Here is a tiny trained network, its code and every weight. The questions are about switching its units off for an input and a target symbol, where a switched-off unit gives its printed mean instead of its output.

import numpy as np


def w(rows, s, z=0):
    codes = np.array(rows[::2]) - 128.0
    scale = np.full(codes.shape[1], s)
    scale[-1] = z or s
    return codes * scale


def f(y):
    return y / 2 * (1 + np.tanh(0.7978845608 * (y + 0.044715 * y**3)))


def softmax(a):
    e = np.exp(a - a.max(-1, keepdims=True))
    return e / e.sum(-1, keepdims=True)


def log_softmax(a):
    a = a - a.max(-1, keepdims=True)
    return a - np.log(np.exp(a).sum(-1, keepdims=True))


def net(x, mask):
    ids = ['βγδζηλμξστω'.index(c) for c in x.split()]
    T = len(ids)
    res = E[ids] + P[:T]
    u = 0
    for l in range(2):
        q, k, v = (res @ M[l].T for M in (Q, K, V))
        z = softmax(np.where(np.tri(T) > 0, q @ k.T / 4**0.5, -1e9)) @ v
        res = res + np.where(mask[u], z, O[l][:, -1]) @ O[l][:, :-1]
        u += 1
        y = f(res @ A[l][:, :-1].T + A[l][:, -1])
        res = res + np.where(mask[u : u + 8], y, B[l][:, -1]) @ B[l][:, :-1]
        u += 8
    return log_softmax(res[-1] @ U[:, :-1].T + U[:, -1])


Q, K, V, O, A, B = {}, {}, {}, {}, {}, {}
E = w([
[145,227,243,146,91,111,186,204],'β',
[137,111,150,120,184,200,199,171],'γ',
[152,134,126,42,141,195,125,41],'δ',
[39,198,108,181,129,114,38,210],'ζ',
[85,148,101,124,169,162,88,151],'η',
[101,134,113,117,170,179,118,153],'λ',
[54,13,2,36,18,51,243,136],'μ',
[91,141,105,126,169,168,99,152],'ξ',
[94,136,104,128,171,177,107,157],'σ',
[86,143,99,122,170,167,94,151],'τ',
[95,144,95,101,168,167,91,121],'ω',
],0.0072)
P = w([
[202,99,20,179,161,40,54,135],'0',
[197,89,57,100,106,100,47,240],'1',
[179,98,74,87,105,123,85,254],'2',
[168,121,69,91,119,137,124,242],'3',
[151,127,81,83,117,145,130,217],'4',
[134,138,91,80,124,151,144,193],'5',
[116,142,104,85,124,157,153,178],'6',
[100,151,113,83,130,161,157,157],'7',
[85,156,131,81,127,169,163,144],'8',
[73,162,144,80,130,177,172,127],'9',
[66,165,162,79,135,183,184,109],'10',
[52,173,167,90,141,187,191,94],'11',
[45,175,184,90,149,195,208,78],'12',
[37,191,193,109,163,202,212,58],'13',
],0.0049)
Q[0] = w([
[3,199,106,107,156,159,165,98],'L0H1',
[32,172,171,79,182,176,216,89],'L0H1',
[9,142,147,106,126,147,194,75],'L0H1',
[194,15,114,143,163,116,79,112],'L0H1',
],0.0039)
K[0] = w([
[3,92,79,85,48,37,187,139],'L0H1',
[37,64,103,78,64,64,221,57],'L0H1',
[86,105,97,50,34,62,201,155],'L0H1',
[134,165,155,70,187,210,107,161],'L0H1',
],0.0047)
V[0] = w([
[178,66,169,177,55,4,205,106],'L0H1',
[120,2,69,121,75,70,174,90],'L0H1',
[157,196,213,93,154,231,174,69],'L0H1',
[182,126,169,199,232,178,69,82],'L0H1',
],0.0089)
O[0] = w([
[141,114,53,182,69,145,2,87,7],'L0H1',
[163,116,173,236,60,68,72,65,116],'L0H1',
[55,156,133,62,105,133,83,180,22],'L0H1',
[181,147,114,53,190,74,50,213,1],'L0H1',
],0.0078,0.0035)
A[0] = w([
[75,164,55,52,227,141,159,148,215],'L0N1',
[187,165,89,152,94,59,71,118,157],'L0N2',
[55,222,145,81,163,79,204,255,215],'L0N3',
[57,76,5,87,136,200,118,150,112],'L0N4',
[135,145,141,35,73,156,110,132,62],'L0N5',
[226,82,159,79,112,154,230,130,137],'L0N6',
[127,108,161,78,183,209,179,118,146],'L0N7',
[53,165,155,159,78,165,172,83,253],'L0N8',
],0.008,0.0042)
B[0] = w([
[123,214,89,131,108,102,144,101,220],'L0N1',
[138,112,108,2,213,84,50,199,126],'L0N2',
[105,157,117,170,157,113,131,210,253],'L0N3',
[103,116,190,105,158,39,79,167,147],'L0N4',
[157,206,60,103,83,145,179,94,126],'L0N5',
[140,104,141,51,222,93,173,127,183],'L0N6',
[113,163,148,64,156,123,156,81,202],'L0N7',
[81,107,147,175,129,172,192,137,227],'L0N8',
],0.0097,0.011)
Q[1] = w([
[132,201,99,108,154,105,158,102],'L1H1',
[241,190,14,9,110,45,44,154],'L1H1',
[105,163,123,122,104,73,130,131],'L1H1',
[254,205,149,77,133,130,72,226],'L1H1',
],0.0079)
K[1] = w([
[130,121,126,80,76,51,154,138],'L1H1',
[250,136,118,124,130,96,106,167],'L1H1',
[150,136,116,124,188,68,158,118],'L1H1',
[254,82,95,121,121,117,69,142],'L1H1',
],0.0072)
V[1] = w([
[92,145,16,138,90,13,84,232],'L1H1',
[165,198,149,131,135,209,110,97],'L1H1',
[60,133,196,205,119,200,171,253],'L1H1',
[142,174,70,192,26,146,57,89],'L1H1',
],0.0057)
O[1] = w([
[107,143,177,129,244,196,146,69,107],'L1H1',
[118,219,50,67,130,31,116,204,122],'L1H1',
[254,114,57,142,129,70,79,19,216],'L1H1',
[83,221,114,137,173,69,221,102,1],'L1H1',
],0.0059,0.0098)
A[1] = w([
[170,113,87,104,146,208,117,74,176],'L1N1',
[193,89,47,149,99,113,83,68,79],'L1N2',
[124,164,74,136,93,133,183,125,13],'L1N3',
[95,126,179,101,141,90,95,174,61],'L1N4',
[102,100,130,116,128,203,133,153,195],'L1N5',
[147,86,116,148,42,127,79,135,187],'L1N6',
[148,136,193,170,136,249,114,96,4],'L1N7',
[172,142,217,161,138,154,113,157,74],'L1N8',
],0.011,0.0029)
B[1] = w([
[106,87,236,170,223,16,94,135,170],'L1N1',
[104,171,175,101,223,59,113,164,253],'L1N2',
[219,113,118,178,139,222,143,72,203],'L1N3',
[232,44,178,195,194,56,60,31,195],'L1N4',
[85,154,66,124,40,188,191,158,183],'L1N5',
[56,220,91,38,147,170,79,220,236],'L1N6',
[18,80,236,134,204,254,135,122,130],'L1N7',
[70,69,178,113,124,57,89,120,149],'L1N8',
],0.0083,0.0058)
U = w([
[124,146,172,95,182,37,46,150,142],'β',
[32,178,108,61,116,121,115,219,70],'γ',
[122,164,39,102,88,246,146,188,174],'δ',
[191,106,184,192,143,65,161,26,2],'ζ',
[164,102,118,153,108,118,154,83,157],'η',
[143,110,107,131,102,124,134,105,167],'λ',
[121,109,189,143,150,214,103,96,36],'μ',
[160,107,119,150,107,119,146,94,156],'ξ',
[150,105,114,145,108,127,137,102,148],'σ',
[166,102,115,151,111,120,148,85,145],'τ',
[167,101,88,151,96,142,155,97,207],'ω',
],0.012,0.0061)

Each question gives the input, a string of symbols that net reads in full, and the target symbol t.
The units are the heads (4 rows each of Q, K, V and O) and the neurons (one row each of A and B). Each row of codes is followed by its name. A weight is (code - 128) times the scale printed after its matrix; where a second scale follows, it is the last column's (O, A, B and U).
mask holds one flag per unit, layer by layer, with each layer's heads first. A switched-off unit (its flag False) gives its mean, the last column of its rows in O or B, instead of its output. The means were averaged over made-up inputs and are rounded, as every weight is.
A unit's drop is (log p(t) with every unit on - log p(t) with that unit switched off) / (log p(t) with every unit on - log p(t) with every unit switched off).
The circuit of an input: a set's keep is (log p(t) with only the set's units on - log p(t) with every unit switched off) / (log p(t) with every unit on - log p(t) with every unit switched off). Starting from the 12 units with the biggest drops (on a tie, the unit counted first), units are removed one at a time, each time the one whose removal leaves the highest keep (on an exact tie, the one counted first), for as long as the keep stays at least 0.8.
units of the circuit, in order: the units of the circuit, biggest drop first
top k neurons: the k neurons with the biggest drops, biggest first
k most important neurons of layer l: the k neurons of layer l with the biggest drops, biggest first
input λ λ β β β, target δ: units of the circuit, in order	[L1N2, L1N1]
input μ η ω ω μ β τ β μ ξ, target μ: top 3 neurons	[L1N3, L1N6, L1N7]
input τ ξ δ δ ω ω η μ η ζ γ, target ζ: top 2 neurons	[L0N6, L1N1]
input β η μ δ, target μ: units of the circuit, in order	[L1H1, L1N7]
input β γ β δ δ δ δ, target δ: units of the circuit, in order	[L0N5, L0H1, L1N3]
input ξ μ η, target μ: units of the circuit, in order	[L1H1, L1N7]
input ω δ ζ γ ζ δ δ μ β δ ζ, target δ: top 3 neurons	[L0N7, L1N6, L1N4]
input β λ μ ω ξ ζ γ, target ζ: units of the circuit, in order	[L1H1, L1N6]
input β ω δ ω ζ β ξ β β μ, target β: 4 most important neurons of layer 0	[L0N3, L0N7, L0N1, L0N4]
input β η β η β μ β β δ, target β: 4 most important neurons of layer 1	[L1N1, L1N2, L1N6, L1N5]
input η γ γ ζ γ β η ξ β τ ω β η η, target δ: units of the circuit, in order	[L0H1, L0N1, L1N3]
input μ β η η ζ η, target ζ: most important neuron of layer 1	[L1N6]
input ζ ξ μ τ σ ξ β λ ξ δ λ, target δ: 3 most important neurons of layer 1	[L1N4, L1N6, L1N8]
input β β β β μ τ, target μ: units of the circuit, in order	[L1N7, L1H1, L0N4]
input ζ ω δ β λ β μ, target β: top 3 neurons	[L0N3, L0N7, L1N1]
input γ β σ ζ ω δ δ μ β β ω, target β: top 3 neurons	[L0N8, L1N2, L0N1]
input σ σ β μ β λ ω μ β ζ β μ δ τ, target δ: 4 most important neurons of layer 1	[L1N6, L1N3, L1N4, L1N8]
input τ β δ ω ξ η ω β δ, target γ: 2 most important neurons of layer 0	[L0N8, L0N6]
input η δ λ ξ β ζ η β γ δ, target γ: units of the circuit, in order	[L0H1]
input γ μ λ β β ω λ ω δ σ, target δ: units of the circuit, in order	[L1N4, L1N1, L1N8]
input δ ξ β η σ λ β ω δ γ ζ μ μ, target γ: top 2 neurons	[L0N8, L1N6]
